Below are the code and all the weights of a small trained network. Each question names an input and a class and asks about switching units off, where a switched-off unit gives its printed mean instead of its output.

import numpy as np


def w(rows, s, z=0):
    codes = np.array(rows[::2]) - 128.0
    scale = np.full(codes.shape[1], s)
    scale[-1] = z or s
    return codes * scale


def f(y):
    return y / 2 * (1 + np.tanh(0.7978845608 * (y + 0.044715 * y**3)))


def log_softmax(a):
    a = a - a.max(-1, keepdims=True)
    return a - np.log(np.exp(a).sum(-1, keepdims=True))


def net(x, mask):
    res = np.array(x, float).reshape(1, 2) / 4 @ E
    y = f(res @ A[0][:, :-1].T + A[0][:, -1])
    res = res + np.where(mask, y, B[0][:, -1]) @ B[0][:, :-1]
    return log_softmax(res[-1] @ U[:, :-1].T + U[:, -1])


A, B = {}, {}
E = w([
[162,192,102,3,150,79,60,110,22,132,144],'x0',
[217,86,161,126,56,71,72,85,149,188,236],'x1',
],0.011)
A[0] = w([
[144,196,103,9,150,92,82,109,33,126,125,173],'n1',
[215,75,155,137,82,95,97,76,155,172,234,161],'n2',
[119,108,144,157,122,144,155,129,154,133,137,220],'n3',
[137,115,110,169,123,141,131,133,169,113,128,219],'n4',
[112,134,126,135,137,160,122,142,120,136,107,178],'n5',
[177,140,140,96,121,123,117,123,100,126,160,106],'n6',
[187,102,150,143,102,96,94,110,159,152,198,158],'n7',
[84,152,87,129,150,153,129,141,116,112,71,254],'n8',
[155,99,143,178,112,133,143,140,164,134,140,160],'n9',
[138,108,131,147,120,151,114,131,121,107,128,125],'n10',
[137,133,120,108,121,114,116,123,110,154,153,98],'n11',
[124,109,125,147,128,138,130,123,146,110,123,141],'n12',
[130,136,123,133,137,144,114,147,130,110,127,180],'n13',
[123,112,147,178,130,138,142,116,182,121,123,252],'n14',
],0.013,0.0065)
B[0] = w([
[191,156,46,129,203,185,130,157,64,26,146,252],'n1',
[130,129,134,81,107,118,41,159,57,191,214,248],'n2',
[79,101,155,136,142,97,116,140,125,173,117,182],'n3',
[86,81,156,139,139,78,121,143,122,154,113,181],'n4',
[138,141,116,97,158,81,143,139,148,136,89,158],'n5',
[198,164,136,121,75,85,135,135,141,118,167,164],'n6',
[105,131,116,111,123,157,55,146,98,179,178,208],'n7',
[131,119,144,178,250,88,151,125,127,67,59,216],'n8',
[83,96,146,142,108,185,87,73,118,171,122,180],'n9',
[111,146,126,132,88,142,133,156,145,137,119,133],'n10',
[172,158,125,86,84,110,151,112,135,140,136,150],'n11',
[122,135,129,83,121,95,132,108,132,158,134,149],'n12',
[112,137,137,143,167,114,130,142,122,120,108,144],'n13',
[36,79,159,134,150,66,134,166,107,172,97,204],'n14',
],0.016,0.021)
U = w([
[60,72,212,186,161,3,209,139,164,138,12,251],'0',
[178,134,76,169,191,175,213,132,114,24,62,166],'1',
[57,62,204,129,55,122,79,136,101,222,158,143],'2',
[213,161,85,83,91,122,95,169,71,117,200,115],'3',
[152,92,164,101,63,139,178,76,147,112,140,76],'4',
[139,141,114,166,71,159,157,122,153,133,107,57],'5',
],0.0052,0.0024)

Each question gives the input, the list of numbers given to net, and the class t.
The units are the neurons (one row each of A and B). Each row of codes is followed by its name. A weight is (code - 128) times the scale printed after its matrix; where a second scale follows, it is the last column's (A, B and U).
mask holds one flag per neuron, in row order. A switched-off neuron (its flag False) gives its mean, the last column of its row in B, instead of its output. The means were averaged over made-up inputs and are rounded, as every weight is.
A unit's drop is (log p(t) with every unit on - log p(t) with that unit switched off) / (log p(t) with every unit on - log p(t) with every unit switched off).
unit that matters most: the unit with the biggest drop
k most important neurons: the k neurons with the biggest drops, biggest first
drop when u is switched off: that unit's drop, to one decimal
input [5,0], class 1: 2 most important neurons -> (n2 n1)
input [-3,0], class 0: unit that matters most -> n2
input [-4,0], class 0: 2 most important neurons -> (n2 n7)
input [8,0], class 1: 2 most important neurons -> (n1 n2)
input [-2,0], class 0: 3 most important neurons -> (n2 n7 n1)
input [6,0], class 1: 3 most important neurons -> (n2 n1 n7)
input [1,-1], class 1: 2 most important neurons -> (n2 n14)
input [-2,-4], class 0: drop when n1 is switched off -> 0.1
input [-1,2], class 2: drop when n1 is switched off -> 1.0
input [2,-4], class 1: drop when n9 is switched off -> 0.0
input [1,-3], class 1: drop when n14 is switched off -> 0.1
